Each row has a name. Each question is about the rows just above it. Places in a row count from 1.

[ 71 -10  57 -33  70 -28 102  42 -33  14] = pap
[  7  18 -10  -9   7  41  29 -10  17   7] = Pono
[ 11  18  30 -15   7 -23  42  21 -21 -21] = digu
[-22 -13   4 -12 -13  29  -1 -13 -13  -4] = zug
[ 35   4  36 -29  -1  44 -16  48  43 -19] = pir
Every place of [17] in Pono:
9
Places of [-13] in row zug:
2 5 8 9
Places of [7] in row Pono:
1 5 10
Every place of [-1] in zug:
7
Places of [-10] in row Pono:
3 8
Every place of [30] in digu:
3

[-30 -10  18 -22  43 -22  43 -36  -8 -69  90  18 -10  14  41 -17 -39  43
 -11  43  16 -10 -22  20 -25  20] -> monat
[-35 -19  21  10  -7  17  31 -57  -2  -2  61 -28 -37 -26  31 -38 -24 -12
  -8   7   9 -17 -28  53 -56  11] -> fabag
[-25 -25  18  10 -13  30  31 -41  -2  45  10 -38 -47 -65   4 -37  -1  18
  -6 -15  -4 -17 -22  66 -58  -2] -> Sodip
[-35 -19  21  10  -7  17  31 -57  -2  -2  61 -28 -37 -23  31 -38 -24  18
  -8   7   9 -17 -28  53 -56  11] -> Buk
[ 74 -10 -29  10  -7 -22 -38  35  -2  20 -41  15   4 -26 -16  78  20 -11
  -6 -14  -4  44  32 -18  26  -6] -> guv
Every place of [-10] in monat:
2 13 22
Places of [-22] in row monat:
4 6 23

[   6    6    6    6  -21   11   64   46   -6  -41  -28    3    0    2
 -109  -11    0  -23  -35  -22  -13  -58  -38    6  -23  -27   -2    6
  -23   -7   12  -23  -36    6    6]  Kag
[ -43   25   15 -100  -26   19    6   79   -3  -67  -13   -8  -10   34
   29   23  -56   31    5  -56  -31   32  -67   66    2    7   63  -36
  -36  -13  -49   68   21  -52  -34]  lubul
[-30  25  76 -14   6 -37 -56   4  13  42 -17  78   5 -14 -12 -37 -16   5
  -1  22  22  18  35 -31  52  13 -42  31  15 -12  17 -34  59 -43  25]  miz
[  6   8 -34   6 -21   5 -39  46  -6 -41 -28   3   0   2  38 -11   0 -23
 -35 -22 -13 -58 -38   6 -63 -27  -2  19 -53  -7  12 -23 -36   6   6]  rozo
Places of [6] in row Kag:
1 2 3 4 24 28 34 35
Places of [13] in row miz:
9 26
At which places does rozo hold [0]?
13 17

[-50  46   3 -13  20 -55 -42  13  27  18 -40  26 -13 -30 -26 -32   8] : rudev
[-93  -6   7  -8  19  12 -36   0 -22  97 -34  25 -13 -20 -17 -51  -9] : Sebo
[-21  36   3 -31  22 -72   7   8  19  -5 -38  -7  26 -28  -9  18  31] : Lafek
[-84  12   8  -3  29  -9 -31  -6   5  90 -24  11  -6 -30 -26 -53  -6] : tenu
[-86 -57   4 -19 -25  41   0  36  16  73 -14 -43 -40 -38  17 -26   6] : pifof
[-13  60   1 -13  35 -78  -6   2   6 -13 -21 -21 -21 -21  -5   9  29] : roge
[-59  -5   3  -7  11 -24  29  25  -4  49 -40  13  17 -26  11 -12 -15] : nedun
[-73 -53  21  -7 -22  20  21  36  -3  44 -15  23 -41 -42  21  -9  34] : kod
[-36 -14 -40 -31  -3 -39  15  15  19  25 -30  17  13 -39   4  -3  33] : lemem
[-65 -65  65 -30  20 -12 -46   0  33  65 -27  46 -12 -54 -44 -51  -4] : Mifir
[-65  -6  20 -35  19 -48 -22  10  31  48 -36  26   0 -53 -38 -25  17] : lukad
[-73 -69  21  -7 -22  20  21  36  -3  44 -15  23 -41 -42 -73 -73 -73] : degug
At which places does Sebo hold [-17]?
15
At which places does lemem hold [-39]?
6 14
Places of [35] in row roge:
5
Every place of [-73] in degug:
1 15 16 17
Every place of [-30] in Mifir:
4
Every place of [-21] in roge:
11 12 13 14
At which places does Mifir hold [-44]?
15

[ -8  16  -8  -8  -8 -55 -13 -38 -38]  Gufuf
[-39  -8   5  21 -57   9 -26 -92 -16]  Sutig
[-93 -59 -41  -4  -4  39  -1 -19  13]  nerup
[ 15  37  15  19  11  28  11  15 -29]  Madu
[-92 -10  60 -59 -10 -10  -5 -92 -92]  lirat
[ 15  12  19   5  19  17  44 -44 -44]  lis
[-28 -62 -52 -51  13 -20  -1  -5  -9]  mosen
[-25  47  -4  42  14  34  55   9 -35]  lubav
[-13 -43  27 -50  -4  12 -33  17  55]  bogu
[-56   1 -56  46 -56 -56  71 -56 -56]  kupe
[ -4  -4  32 -14  25 -14  10  -6 -31]  zinem
At which places does lirat hold [-92]?
1 8 9
At which places does Gufuf hold [-8]?
1 3 4 5
Places of [15] in row Madu:
1 3 8
Places of [13] in row nerup:
9
Places of [-56] in row kupe:
1 3 5 6 8 9
Places of [-4] in row zinem:
1 2
Places of [60] in row lirat:
3

[-17 -40 -40  13 -26 -12  18  49  -1  25  26  13 -27  13  13 -32 -40] -> Kefes
[-68  -7  10  37  -8 -30   0 -38 -19  43  32 -75 -68  18 -68 -35   4] -> tazam
[-30 -71 -67 -19 -17 -12   7 -67  17  10 -67 -19 -19  19 -67 -25 -30] -> fem
[-34 -37  -2 -49  32 -25 -48  31  24  31 -48 -34 -18 -48  31 -48 -34] -> buz
[-26 -45 -35  48 -41 -21 -41  41 -18  51  39  29  -7  29  51  52  51] -> gane
Places of [31] in row buz:
8 10 15
Places of [51] in row gane:
10 15 17
Every place of [-19] in fem:
4 12 13
Every place of [-68] in tazam:
1 13 15
Places of [-67] in row fem:
3 8 11 15
At which places does buz hold [-48]?
7 11 14 16
Every place of [-40] in Kefes:
2 3 17

[-39  18 -30  22 -79 -43 -37 -46  22 -20 -30 -31 -33  18 -33 -47 -39 -23
 -45  38  -2 -47 -52 -46 -45] -> Tivis
[-36   3 -28  21  71 -22 -53 -37  -5 -36 -53 -53  42  19  61 -54  10 -22
 -46  16  -1 -36 -43 -22 -53] -> Kur
[-29  29 -29  15   7 -16 -10 -27  36 -29 -51  -8   3  84  18 -15  -5 -29
  -3  51  46  17 -26 -30  -7] -> tob
[-36   3 -28  21  71 -22  21 -37  -5  -4 -53 -24  42  87 -50   8 -63  -2
   8  70  52  23  -2 -64   6] -> Lim
Places of [-3] in row tob:
19
At which places does Kur hold [-53]?
7 11 12 25
Every place of [-46] in Tivis:
8 24
Every place of [-29] in tob:
1 3 10 18
Places of [-22] in row Kur:
6 18 24

[  0  -8  -3  -1 -81   2] : bizev
[ 7 39 -5 -4 -4 -4] : Duvu
[  2 -17   6  -2 -17   6] : getub
[-8 -8 -8 -2 -8 -1] : gemut
[ -3 -11  -8 -14 -66   6] : bina
[ -3   0 -83  -5  -7  -4] : vada
[   7 -103  -17    9  -12    7] : Kado
[ -4  -4 -55  -4 -55 -55] : lide
[  0 -10   2  -6  80   3] : nud
[  0   0 -55   3   3   0] : vas
[ -1  -5  55 -16  54   2] : rivov
At which places does rivov hold [54]?
5
At which places does getub hold [-17]?
2 5
Places of [-4] in row Duvu:
4 5 6
Every place of [0] in vas:
1 2 6
Every place of [-4] in lide:
1 2 4
Places of [-8] in row gemut:
1 2 3 5
Every place of [-8] in bizev:
2

[ 27  10 -16 -11  34   3   8  41  39   2  -2  41   4  -5 -12   1  41  11
   2  41   2  -5  37  22  -3   0   2  -6 -28]  vilo
[-106   64   26   41  -68  -33 -106   13 -106  -31  -71   13 -106  -35
   27   13  -45   13  -20    8  -31   23  -34    6 -106   26   30   66
   26]  meve
[ 44   7 -27 -21  58   9  18  57  58  58  16   4   5  -1  58  -1  35  -1
  -5   4   6 -10  58  -1  -8  -1  -1 -17 -46]  Vifi
[ 16 -33 -11 -19  30  16  24  48  48  15  34  -7  -4  18 -12  -9  20 -10
  -7  -5  15 -11  12  -6 -14  -2 -15 -32 -21]  fus
[-26  28  17  23 -42 -17 -26 -62 -61 -15 -35   5   2 -15  16   8 -27   5
  -1   3 -15  12 -26  -3  15   2  14  33  31]  Lag
[  6 -83  -3 -29  27  -3  43  59  61  31 -18 -19 -18  45 -12 -20  21 -33
  -3 -18  31 -18 -14 -37 -27  -3 -34  12 -18]  mopa
At which places does meve hold [-106]?
1 7 9 13 25
At which places does meve hold [13]?
8 12 16 18
Places of [26] in row meve:
3 26 29
At which places does mopa hold [-3]?
3 6 19 26
Every place of [41] in vilo:
8 12 17 20
At which places does Vifi hold [58]?
5 9 10 15 23
Places of [-42] in row Lag:
5

[-4 -4  1 -2 -3] = vadi
[ -4  60   1 107 -67] = vum
[ -4  59   1 -27  -5] = befib
[ 1 60  1 60 -4] = per
[-35  89  -4  71  10] = rapun
[-1 35 50 26 50] = kibi
Places of [-4] in row vadi:
1 2
Places of [1] in row per:
1 3
Every place of [60] in per:
2 4
Places of [-1] in row kibi:
1
Places of [1] in row befib:
3

[-44 -41 -14 -38 108 -28 -18 -44 -44 -49  18  15] -> zipab
[  9   0  36   1  97  35 -87 -15  66 -36 -44  17] -> Roku
[  1  16  -7  -7  34  34  60  25  28 -80  34 -46] -> kug
[-51   3  19  34  25  36  -3 -12   5  81 -21 -86] -> pepup
[-44 -41 -14 -38 108 -28 -18  -3 -14 -67 -23  31] -> samu
[-37  -9 -55 -36  45 -13  23 -13   6 -50  21 -55] -> kul
[ 40  38   6 -35 -90  18   3  -4 -23 -25  44  -4] -> Gem
At which places does Gem hold [-4]?
8 12
Places of [-44] in row zipab:
1 8 9
Every place of [34] in kug:
5 6 11
Every place of [66] in Roku:
9

[ -1 -28 -31 -31   3 -25 -76] = buvob
[-75 -49 -49 -75  18 -49 -49] = zoza
[ 51  29 -66 -66  17 -42  17] = Rem
[-69  31  31  30 -69  30  30] = bitav
At which places does Rem hold [51]?
1
At which places does bitav hold [-69]?
1 5
At which places does zoza hold [18]?
5
Places of [17] in row Rem:
5 7
Every place of [-28] in buvob:
2
Every place of [30] in bitav:
4 6 7

[ -5   1  -8 -15  16]  kifo
[-63 -63 -62 -63 -63]  tigev
[ 20 -64  12  44  84]  ler
At which places does tigev hold [-63]?
1 2 4 5
Every place of [-62] in tigev:
3
At which places does kifo hold [-15]?
4
At which places does ler hold [20]?
1
At which places does kifo hold [-8]?
3

[  3 -58 -58 -19   3] : Dege
[-16   1 -18   1 -18] : dosab
[ 0 -5 -4 -1  4] : tif
[ 26  -8  14 -17  -8] : Kadi
[-4  0  0  0  0] : kefo
[-2 -8 -5 -2  2] : nobo
[-11  88   1   0   6] : palar
[-11  -6 -57 -57  -6] : teno
[  0 -45  -4  -3  -2] : letiv
At which places does kefo hold [0]?
2 3 4 5
At which places does teno hold [-57]?
3 4
Places of [3] in row Dege:
1 5
Places of [-18] in row dosab:
3 5
Every place of [-58] in Dege:
2 3

[  56   68 -105   70] = lor
[ 38 -81 -81 -81] = Koroz
[ 29  45 -67  40] = ved
[ 19  32 -51  28] = beno
[ 18  -4 -44  24] = panon
[ 12  17 -24 -82] = patib
[  3   6 -11   2] = Lika
[-16   2   8   5] = Kidam
[-19   5  33  -7] = poga
[-12   2  34  -2] = gaz
[-3 12 -3 -3] = Toset
At which places does Kidam hold [2]?
2
Every place of [17] in patib:
2
Places of [-3] in row Toset:
1 3 4
At which places does Koroz hold [-81]?
2 3 4
Every place of [40] in ved:
4

[11 12 11 11 12 12 12] -> teve
[-26  16  13   5   2 -33  28] -> rata
[ 74  12 -48  30  36 -32   1] -> moba
[ 27  -6 -28  -4  -4 -72  27] -> gilar
[ 41  -2 -43  59  26  16 -23] -> vedo
[  -5   26 -103   78  -33   78   25] -> pab
[-74  19 -17  -3 -45 -74  14] -> dipem
Every place of [27] in gilar:
1 7
Places of [12] in row teve:
2 5 6 7
Every place of [-74] in dipem:
1 6
At which places does teve hold [11]?
1 3 4
At which places does pab hold [26]?
2

[ 23  46 -17  51 -55  66 -78  62   9 -26 -56 -69 -41 -37] = guf
[ 23  46 -17  51 -55  66 -78  62   9 -26 -59  14  16 -11] = mufi
[ 70  55 -19  16  53 -36 -56 -14 -52 -72  40 -21  24 -39] = Kitog
[ 23  46 -17 -45 -46  66 -69  62 -45 -45 -45 -69 -69 -37] = nal
[-65 -37  52  57 -29 -13 -47 -29 -29 -61 -29  33  13 -42] = pezum
[-51 -60 -60  58 -51 -57 -57 -60   2 -69  26 -51  62 -51] = Tekal
At which places does nal hold [-45]?
4 9 10 11
At which places does Tekal hold [-60]?
2 3 8
At which places does Kitog hold [-21]?
12
At which places does pezum hold [-29]?
5 8 9 11

[ 21   7  21  21 -26  21  21] -> gav
[ 52  10 -11  24  28 -15  17] -> Dazap
[ 52  10 -11  30 -29  50 -26] -> zizo
[-52 -52 -52 -52  -8 -52 -52] -> rinop
[ 41  50 -45  12  19  18  77] -> fuz
[-18  -8 -18  -8  -8  -8 -18] -> nesos
[ 11  22 -38  73 -85  50 -19] -> Ful
Every place of [-52] in rinop:
1 2 3 4 6 7
Every place of [-8] in nesos:
2 4 5 6
At which places does gav hold [21]?
1 3 4 6 7
Places of [-18] in row nesos:
1 3 7
Places of [50] in row zizo:
6
Every place of [10] in Dazap:
2
Every place of [28] in Dazap:
5

[  3 -41 -39  22] -> gar
[ 32  41  32 -45] -> guri
[ 31  81  38 -60] -> kuno
[-76  42  59  42] -> Ged
[ 24 -99  20 -39] -> givav
[60 35 60 60] -> Ninav
At which places does guri hold [41]?
2
At which places does Ged hold [59]?
3
At which places does Ninav hold [60]?
1 3 4
Places of [38] in row kuno:
3

[-20  43 -50  -6  -1  -6 -22  -6  -6  -5 -46  -1  -8  -1 -51]  sumad
[ -6  33  59   9   9  10  10 -30 -59 -23 -23  27 -43   9  27]  zize
[-65 -60 -14 -12 -12  19 -33 -27  33   5 -71  28   3  35  16]  betof
[-63  20   4  29  19 -27 -42  19  -5  54 -57 -29  11  54 -28]  Kud
[  3 -86 -30  25  17 -20   5  11  -5  17  11  -3  11   3 -15]  lebid
[-14 -34 -29 -35 -14 -35 -61 -61 -61 -14 -29 -14   8 -61 -38]  vod
Every place of [9] in zize:
4 5 14
Every place of [-61] in vod:
7 8 9 14
Every place of [-14] in vod:
1 5 10 12
Every place of [-6] in sumad:
4 6 8 9
At which places does lebid hold [11]?
8 11 13

[-35 -47 -47  10 -36] -> tive
[-47 -15  48  45  48] -> zise
[-46 -46  85 -46  30] -> tiza
[  2 -36 -21 -21   3] -> Monep
[ 61 -15  47  40  23] -> Tena
At which places does zise hold [48]?
3 5
Every place of [-46] in tiza:
1 2 4
Places of [3] in row Monep:
5
Places of [-15] in row zise:
2
Every place of [-35] in tive:
1
Places of [-47] in row zise:
1

[-15 -15 -13 -15] : Rir
[96 -2 11 56] : vub
[56 56 56 56] : Ropup
[58 58 58 57] : ruz
Places of [56] in row Ropup:
1 2 3 4
Every place of [-15] in Rir:
1 2 4
Places of [58] in row ruz:
1 2 3
Whose row is [96 -2 11 56]?
vub
Which row holds [58 58 58 57]?
ruz
At which places does vub hold [-2]?
2

[83 -4 74 78] -> Nomaz
[-5 -5 -5 -5] -> Moke
[79  4 85 80] -> kotu
[ 6  5  2 81] -> dal
[ 4  4 85 85] -> litos
[ 3 -1 -6 80] -> fevis
[79 -1 80 10] -> kagon
[-6 78 86 -6] -> kufu
Places of [-5] in row Moke:
1 2 3 4
Every place of [78] in Nomaz:
4
Every place of [85] in litos:
3 4
Every place of [-6] in kufu:
1 4
Every place of [-1] in kagon:
2

